Here is a tiny trained network, its code and every weight. The questions are about switching its units off for an input and a target symbol, where a switched-off unit gives its printed mean instead of its output.

import numpy as np


def w(rows, s, z=0):
    codes = np.array(rows[::2]) - 128.0
    scale = np.full(codes.shape[1], s)
    scale[-1] = z or s
    return codes * scale


def f(y):
    return y / 2 * (1 + np.tanh(0.7978845608 * (y + 0.044715 * y**3)))


def softmax(a):
    e = np.exp(a - a.max(-1, keepdims=True))
    return e / e.sum(-1, keepdims=True)


def log_softmax(a):
    a = a - a.max(-1, keepdims=True)
    return a - np.log(np.exp(a).sum(-1, keepdims=True))


def net(x, mask):
    ids = ['αβγδεζηθλμξπστφψ'.index(c) for c in x.split()]
    T = len(ids)
    res = E[ids] + P[:T]
    u = 0
    for l in range(2):
        q, k, v = (res @ M[l].T for M in (Q, K, V))
        z = softmax(np.where(np.tri(T) > 0, q @ k.T / 4**0.5, -1e9)) @ v
        res = res + np.where(mask[u], z, O[l][:, -1]) @ O[l][:, :-1]
        u += 1
        y = f(res @ A[l][:, :-1].T + A[l][:, -1])
        res = res + np.where(mask[u : u + 4], y, B[l][:, -1]) @ B[l][:, :-1]
        u += 4
    return log_softmax(res[-1] @ U[:, :-1].T + U[:, -1])


Q, K, V, O, A, B = {}, {}, {}, {}, {}, {}
E = w([
[68,202,98,143,102,132,111,136,139,140,7,182],'α',
[107,178,101,164,207,154,142,77,182,80,98,83],'β',
[125,83,137,123,224,112,99,145,109,49,20,108],'γ',
[176,182,176,159,88,224,127,90,97,105,167,160],'δ',
[62,126,145,206,190,112,108,31,121,145,121,181],'ε',
[185,148,125,173,115,133,169,167,112,147,150,70],'ζ',
[141,97,172,141,76,66,138,129,178,48,157,162],'η',
[145,170,85,154,153,163,181,89,166,129,136,90],'θ',
[160,164,84,158,109,71,86,87,122,180,137,80],'λ',
[161,111,119,201,106,135,108,129,93,169,133,48],'μ',
[128,105,135,147,120,101,43,114,72,113,54,66],'ξ',
[99,115,95,59,165,37,32,103,74,113,82,87],'π',
[102,200,115,40,141,146,104,37,86,89,167,176],'σ',
[141,103,129,105,156,153,200,102,55,171,102,183],'τ',
[127,138,113,191,112,155,99,44,155,124,124,60],'φ',
[129,103,135,163,131,182,137,129,81,62,94,69],'ψ',
],0.013)
P = w([
[49,60,63,121,140,162,121,164,150,176,209,113],'0',
[201,122,102,147,147,135,148,39,127,112,58,91],'1',
[208,146,100,152,154,123,135,55,98,106,74,103],'2',
[209,159,103,166,150,117,134,58,94,99,80,112],'3',
[193,176,116,167,151,111,142,76,73,102,86,114],'4',
[197,185,112,180,153,105,136,86,72,97,95,129],'5',
[189,203,115,183,134,108,139,94,52,96,110,130],'6',
[182,217,132,193,138,104,152,114,37,91,115,147],'7',
[183,228,127,194,117,107,154,125,19,99,134,152],'8',
[179,229,136,208,79,111,174,148,2,81,154,161],'9',
],0.0073)
Q[0] = w([
[245,177,53,158,149,95,107,93,70,31,157,24],'0.h1',
[103,183,146,124,103,160,169,65,90,175,83,254],'0.h1',
[60,126,160,67,147,230,88,125,168,191,176,204],'0.h1',
[187,193,136,190,85,121,90,131,60,80,77,103],'0.h1',
],0.0092)
K[0] = w([
[110,153,159,124,118,136,136,118,87,120,155,249],'0.h1',
[92,123,79,135,160,174,88,179,51,154,139,52],'0.h1',
[146,124,115,119,126,116,109,149,157,112,150,23],'0.h1',
[104,161,133,133,115,171,101,140,107,142,128,205],'0.h1',
],0.014)
V[0] = w([
[117,154,65,54,193,100,181,89,116,175,146,166],'0.h1',
[160,86,179,129,157,2,169,115,163,100,218,152],'0.h1',
[180,150,95,115,105,32,197,192,152,167,86,101],'0.h1',
[106,63,162,193,140,111,130,112,87,191,105,116],'0.h1',
],0.0085)
O[0] = w([
[69,119,99,112,79,103,226,77,78,133,109,254,161],'0.h1',
[78,111,180,182,115,192,33,155,102,204,100,238,67],'0.h1',
[142,181,39,58,35,206,82,157,149,121,75,166,3],'0.h1',
[148,113,12,223,160,95,48,167,99,50,204,143,131],'0.h1',
],0.0075,0.004)
A[0] = w([
[100,111,195,112,67,100,194,84,134,68,93,143,5],'0.n1',
[94,158,142,12,35,74,139,87,104,76,137,81,117],'0.n2',
[137,199,148,207,81,133,137,206,111,149,3,111,34],'0.n3',
[145,90,203,205,84,66,143,103,150,85,43,118,170],'0.n4',
],0.006,0.0026)
B[0] = w([
[160,142,120,126,138,80,113,192,128,253,177,109,173],'0.n1',
[188,135,110,195,194,52,116,199,181,193,46,150,178],'0.n2',
[241,93,71,120,222,47,132,102,130,180,186,49,155],'0.n3',
[135,214,98,49,175,119,113,124,121,107,179,224,254],'0.n4',
],0.0066)
Q[1] = w([
[162,244,158,136,151,85,158,161,91,67,153,159],'1.h1',
[43,166,161,179,89,138,108,255,128,159,167,152],'1.h1',
[42,124,120,120,98,162,101,229,156,244,112,53],'1.h1',
[43,32,131,68,117,167,127,110,187,135,161,117],'1.h1',
],0.0073)
K[1] = w([
[46,59,105,113,109,98,164,183,212,91,170,130],'1.h1',
[91,185,85,159,162,156,219,89,2,138,56,40],'1.h1',
[176,158,118,190,173,139,120,50,10,149,70,101],'1.h1',
[178,188,143,120,145,160,137,50,69,90,59,144],'1.h1',
],0.0072)
V[1] = w([
[156,37,139,85,131,90,64,254,69,146,120,135],'1.h1',
[192,147,143,137,33,189,160,152,113,173,242,102],'1.h1',
[83,145,106,41,71,171,157,171,127,101,88,160],'1.h1',
[144,79,170,122,176,187,203,169,123,81,121,134],'1.h1',
],0.0088)
O[1] = w([
[100,208,65,21,109,165,75,171,112,151,200,118,141],'1.h1',
[255,17,105,84,234,199,131,95,136,171,152,235,78],'1.h1',
[163,234,125,202,156,197,125,107,36,109,98,176,1],'1.h1',
[159,188,183,211,222,123,57,107,173,186,203,91,121],'1.h1',
],0.0085,0.0077)
A[1] = w([
[247,110,117,194,219,200,130,124,139,171,69,185,82],'1.n1',
[70,163,208,188,52,87,134,149,95,106,52,81,27],'1.n2',
[148,2,193,192,167,107,200,101,198,106,50,153,1],'1.n3',
[86,70,88,144,148,188,82,94,86,172,64,40,154],'1.n4',
],0.0062,0.0031)
B[1] = w([
[56,123,135,128,137,134,145,250,120,98,105,111,182],'1.n1',
[119,101,128,100,181,251,136,84,165,143,111,189,254],'1.n2',
[149,156,101,129,72,154,72,120,58,194,127,103,254],'1.n3',
[164,215,92,159,186,226,206,79,58,146,87,118,149],'1.n4',
],0.011,0.0067)
U = w([
[154,117,138,154,148,163,187,105,201,98,83,150,156],'α',
[177,124,136,185,126,158,95,70,163,170,103,137,133],'β',
[66,223,138,160,165,143,89,146,189,152,148,79,97],'γ',
[133,99,164,141,154,128,95,181,145,189,149,76,101],'δ',
[66,41,183,131,44,153,36,161,223,128,89,150,254],'ε',
[114,94,123,119,200,151,129,195,134,117,113,138,102],'ζ',
[212,233,86,85,150,145,57,117,77,136,192,174,85],'η',
[111,154,133,180,88,138,134,172,71,131,99,93,117],'θ',
[159,93,52,119,28,125,185,102,49,59,121,188,153],'λ',
[168,51,78,57,183,165,134,85,180,153,176,131,42],'μ',
[109,169,63,94,85,60,149,178,172,90,127,55,140],'ξ',
[60,162,116,61,51,169,128,137,87,116,103,122,48],'π',
[97,148,205,98,151,79,203,104,108,197,128,159,125],'σ',
[70,113,95,241,176,64,127,96,77,63,214,171,180],'τ',
[156,114,82,116,46,128,72,95,116,175,124,99,81],'φ',
[208,141,254,127,207,101,134,92,160,82,202,50,165],'ψ',
],0.0057,0.0058)

Each question gives the input, a string of symbols that net reads in full, and the target symbol t.
The units are the heads (4 rows each of Q, K, V and O) and the neurons (one row each of A and B). Each row of codes is followed by its name. A weight is (code - 128) times the scale printed after its matrix; where a second scale follows, it is the last column's (O, A, B and U).
mask holds one flag per unit, layer by layer, with each layer's heads first. A switched-off unit (its flag False) gives its mean, the last column of its rows in O or B, instead of its output. The means were averaged over made-up inputs and are rounded, as every weight is.
A unit's drop is (log p(t) with every unit on - log p(t) with that unit switched off) / (log p(t) with every unit on - log p(t) with every unit switched off).
The circuit of an input: a set's keep is (log p(t) with only the set's units on - log p(t) with every unit switched off) / (log p(t) with every unit on - log p(t) with every unit switched off). Starting from all 10 units, units are removed one at a time, each time the one whose removal leaves the highest keep (on an exact tie, the one counted first), for as long as the keep stays at least 0.8.
units of the circuit, in order: the units of the circuit, biggest drop first
most important unit: the unit with the biggest drop
top k neurons: the k neurons with the biggest drops, biggest first
k most important neurons of layer l: the k neurons of layer l with the biggest drops, biggest first
input ξ ζ π φ δ ξ ξ γ γ β, target ξ: units of the circuit, in order : (1.h1, 0.h1)
input ξ η η α τ σ α ξ λ π, target ξ: most important unit : 0.h1
input θ ε ξ, target θ: units of the circuit, in order : (1.h1, 1.n3, 1.n1, 0.h1)
input δ π λ β τ, target δ: units of the circuit, in order : (1.h1, 1.n1, 0.h1, 1.n3)
input η φ ξ η, target η: units of the circuit, in order : (1.h1, 0.h1, 0.n4)
input η ξ δ γ λ ξ σ η μ α, target η: top 2 neurons : (0.n3, 0.n2)
input λ η ξ λ ξ ζ η μ ε, target λ: units of the circuit, in order : (1.h1, 0.h1)
input β μ α, target β: top 2 neurons : (1.n3, 1.n2)
input ε γ ψ, target ε: units of the circuit, in order : (1.h1, 0.h1, 1.n2)
input δ ζ ξ λ δ ζ, target δ: units of the circuit, in order : (1.h1, 1.n3, 1.n1, 0.h1)
input η β η γ τ ξ, target η: units of the circuit, in order : (1.h1, 0.h1)
input μ β τ η γ α α, target ξ: 2 most important neurons of layer 0 : (0.n1, 0.n3)
input ξ α η, target ξ: top 2 neurons : (0.n2, 0.n1)
input τ η η ξ η ζ ξ η, target τ: 2 most important neurons of layer 1 : (1.n3, 1.n2)
input γ α μ ζ ζ, target γ: 2 most important neurons of layer 0 : (0.n1, 0.n3)
input φ ζ η λ π α β π ξ, target ξ: units of the circuit, in order : (0.h1)
input β γ α ξ μ, target β: top 3 neurons : (1.n2, 1.n3, 0.n2)
input μ λ η γ η τ ξ η ψ, target λ: units of the circuit, in order : (0.h1, 1.h1)
input ε η ψ τ σ α σ β η, target ε: top 3 neurons : (1.n2, 0.n2, 0.n3)
input τ ξ η, target λ: units of the circuit, in order : (0.h1)
input η η ξ λ ξ λ ξ ξ, target η: units of the circuit, in order : (0.h1, 1.h1, 0.n3)
input α α ξ β ζ ζ, target α: units of the circuit, in order : (1.h1, 1.n2, 0.h1, 1.n3)
input ψ τ θ η α π μ η η, target ξ: units of the circuit, in order : (0.h1, 1.n2)
input θ γ η σ γ, target σ: top 2 neurons : (0.n1, 0.n4)
input ε γ η, target τ: 2 most important neurons of layer 0 : (0.n4, 0.n2)
input φ τ τ ψ τ, target φ: top 2 neurons : (1.n3, 0.n4)
input α ζ θ ξ ξ, target α: top neuron : (1.n2)
